Below are the code and all the weights of a small trained network. Each question names an input and a target symbol and asks about switching units off, where a switched-off unit gives its printed mean instead of its output.

import numpy as np


def w(rows, s, z=0):
    codes = np.array(rows[::2]) - 128.0
    scale = np.full(codes.shape[1], s)
    scale[-1] = z or s
    return codes * scale


def f(y):
    return np.maximum(y, 0)


def softmax(a):
    e = np.exp(a - a.max(-1, keepdims=True))
    return e / e.sum(-1, keepdims=True)


def log_softmax(a):
    a = a - a.max(-1, keepdims=True)
    return a - np.log(np.exp(a).sum(-1, keepdims=True))


def net(x, mask):
    ids = ['αβδεζθλμπτφψ'.index(c) for c in x.split()]
    T = len(ids)
    res = E[ids] + P[:T]
    u = 0
    for l in range(3):
        q, k, v = (res @ M[l].T for M in (Q, K, V))
        z = softmax(np.where(np.tri(T) > 0, q @ k.T / 2**0.5, -1e9)) @ v
        res = res + np.where(mask[u], z, O[l][:, -1]) @ O[l][:, :-1]
        u += 1
        y = f(res @ A[l][:, :-1].T + A[l][:, -1])
        res = res + np.where(mask[u : u + 4], y, B[l][:, -1]) @ B[l][:, :-1]
        u += 4
    return log_softmax(res[-1] @ U[:, :-1].T + U[:, -1])


Q, K, V, O, A, B = {}, {}, {}, {}, {}, {}
E = w([
[157,148,132,175,157],'α',
[118,136,239,184,176],'β',
[184,208,202,76,209],'δ',
[38,38,158,195,99],'ε',
[85,43,102,86,74],'ζ',
[183,112,120,191,244],'θ',
[151,108,67,121,103],'λ',
[58,165,135,197,253],'μ',
[143,57,46,162,42],'π',
[101,221,179,72,57],'τ',
[117,165,41,142,198],'φ',
[135,98,28,82,117],'ψ',
],0.017)
P = w([
[196,254,104,167,217],'0',
[165,166,101,151,132],'1',
[123,154,113,142,141],'2',
[117,158,109,129,144],'3',
[113,153,99,126,146],'4',
[119,138,93,121,151],'5',
[120,131,86,112,141],'6',
],0.0054)
Q[0] = w([
[160,156,127,82,216],'L0H1',
[255,171,147,112,84],'L0H1',
],0.0077)
K[0] = w([
[121,18,254,79,66],'L0H1',
[106,140,231,193,143],'L0H1',
],0.0051)
V[0] = w([
[155,86,64,142,110],'L0H1',
[153,121,2,37,107],'L0H1',
],0.0069)
O[0] = w([
[132,9,129,180,119,48],'L0H1',
[139,254,209,239,101,2],'L0H1',
],0.0082,0.0026)
A[0] = w([
[160,64,54,168,155,74],'L0N1',
[205,108,85,108,61,5],'L0N2',
[88,22,122,255,223,150],'L0N3',
[115,140,51,108,24,53],'L0N4',
],0.0053,0.0026)
B[0] = w([
[160,69,64,145,208,167],'L0N1',
[152,142,155,156,219,140],'L0N2',
[143,168,40,134,73,254],'L0N3',
[189,194,255,117,182,156],'L0N4',
],0.0098,0.0053)
Q[1] = w([
[147,144,255,65,118],'L1H1',
[69,70,30,89,43],'L1H1',
],0.0083)
K[1] = w([
[139,134,126,98,49],'L1H1',
[254,141,92,154,133],'L1H1',
],0.011)
V[1] = w([
[151,142,126,160,225],'L1H1',
[186,254,182,84,210],'L1H1',
],0.0065)
O[1] = w([
[72,1,183,180,179,233],'L1H1',
[87,60,254,169,101,255],'L1H1',
],0.0056,0.0064)
A[1] = w([
[60,130,37,152,109,35],'L1N1',
[114,216,197,141,90,222],'L1N2',
[57,51,193,146,49,71],'L1N3',
[213,143,255,213,18,250],'L1N4',
],0.005,0.0019)
B[1] = w([
[156,146,201,70,223,199],'L1N1',
[70,150,220,85,150,215],'L1N2',
[189,133,5,126,177,220],'L1N3',
[103,147,149,44,84,255],'L1N4',
],0.011,0.0038)
Q[2] = w([
[160,2,112,63,150],'L2H1',
[86,69,115,158,101],'L2H1',
],0.0059)
K[2] = w([
[118,148,149,89,254],'L2H1',
[168,160,105,237,200],'L2H1',
],0.01)
V[2] = w([
[201,17,187,186,106],'L2H1',
[254,67,199,109,108],'L2H1',
],0.0077)
O[2] = w([
[202,170,254,209,151,3],'L2H1',
[191,95,31,36,115,136],'L2H1',
],0.0086,0.0042)
A[2] = w([
[17,126,127,206,186,246],'L2N1',
[116,116,123,135,163,114],'L2N2',
[108,55,2,220,87,156],'L2N3',
[125,203,149,39,144,4],'L2N4',
],0.0076,0.0037)
B[2] = w([
[70,80,103,155,40,255],'L2N1',
[209,31,119,115,165,162],'L2N2',
[136,255,111,128,206,218],'L2N3',
[27,128,42,245,247,218],'L2N4',
],0.0072,0.0093)
U = w([
[181,100,149,157,153,164],'α',
[131,98,221,109,219,87],'β',
[188,2,120,62,149,169],'δ',
[151,139,34,144,153,81],'ε',
[131,169,117,113,94,184],'ζ',
[178,73,125,209,199,2],'θ',
[140,174,130,120,93,239],'λ',
[83,27,108,196,131,119],'μ',
[147,227,133,207,169,185],'π',
[111,107,111,140,124,77],'τ',
[62,150,130,123,118,89],'φ',
[98,187,179,138,72,204],'ψ',
],0.0085,0.0059)

Each question gives the input, a string of symbols that net reads in full, and the target symbol t.
The units are the heads (2 rows each of Q, K, V and O) and the neurons (one row each of A and B). Each row of codes is followed by its name. A weight is (code - 128) times the scale printed after its matrix; where a second scale follows, it is the last column's (O, A, B and U).
mask holds one flag per unit, layer by layer, with each layer's heads first. A switched-off unit (its flag False) gives its mean, the last column of its rows in O or B, instead of its output. The means were averaged over made-up inputs and are rounded, as every weight is.
A unit's drop is (log p(t) with every unit on - log p(t) with that unit switched off) / (log p(t) with every unit on - log p(t) with every unit switched off).
The circuit of an input: a set's keep is (log p(t) with only the set's units on - log p(t) with every unit switched off) / (log p(t) with every unit on - log p(t) with every unit switched off). Starting from the 12 units with the biggest drops (on a tie, the unit counted first), units are removed one at a time, each time the one whose removal leaves the highest keep (on an exact tie, the one counted first), for as long as the keep stays at least 0.8.
units of the circuit, in order: the units of the circuit, biggest drop first
k most important neurons: the k neurons with the biggest drops, biggest first
top k neurons in layer l: the k neurons of layer l with the biggest drops, biggest first
input δ δ λ δ δ ψ, target δ: units of the circuit, in order -> (L1H1; L2H1)
input μ ε α, target μ: units of the circuit, in order -> (L2H1; L0H1; L2N1)
input δ ζ δ λ, target δ: units of the circuit, in order -> (L2H1; L2N4)
input β α ε, target ε: top 2 neurons in layer 1 -> (L1N3; L1N2)
input δ α δ ε μ, target μ: units of the circuit, in order -> (L2N1; L2N3)
input μ μ δ ψ, target μ: units of the circuit, in order -> (L1H1)
input μ ε β, target μ: units of the circuit, in order -> (L0H1; L2H1)
input λ ζ μ μ α α θ, target π: units of the circuit, in order -> (L0N3; L2N3; L0H1)
input μ β ε δ μ τ, target φ: 4 most important neurons -> (L2N4; L1N2; L0N4; L0N1)
input δ π π π β δ, target δ: units of the circuit, in order -> (L0H1; L2H1)
input μ μ ψ, target μ: units of the circuit, in order -> (L2H1; L1H1)
input φ θ μ α α φ, target μ: units of the circuit, in order -> (L2H1; L2N1; L1H1)
input μ α β, target μ: units of the circuit, in order -> (L0H1; L2H1; L2N1)
input δ β μ θ α λ, target δ: most important neuron -> (L0N3)
input μ δ α δ τ, target φ: top 2 neurons in layer 0 -> (L0N4; L0N1)
input ψ δ μ δ ε μ μ, target μ: 2 most important neurons -> (L2N1; L1N4)
input δ δ δ λ ψ μ, target ψ: 2 most important neurons -> (L0N3; L2N4)
input θ α θ, target θ: 2 most important neurons -> (L0N1; L1N4)
input δ δ δ β, target δ: 2 most important neurons -> (L1N3; L2N3)
input δ μ ψ δ τ π, target δ: 4 most important neurons -> (L0N4; L0N3; L2N4; L1N4)
input δ θ π, target δ: 4 most important neurons -> (L0N4; L0N3; L2N4; L0N2)
input δ δ φ δ δ ζ, target δ: 2 most important neurons -> (L1N3; L0N3)
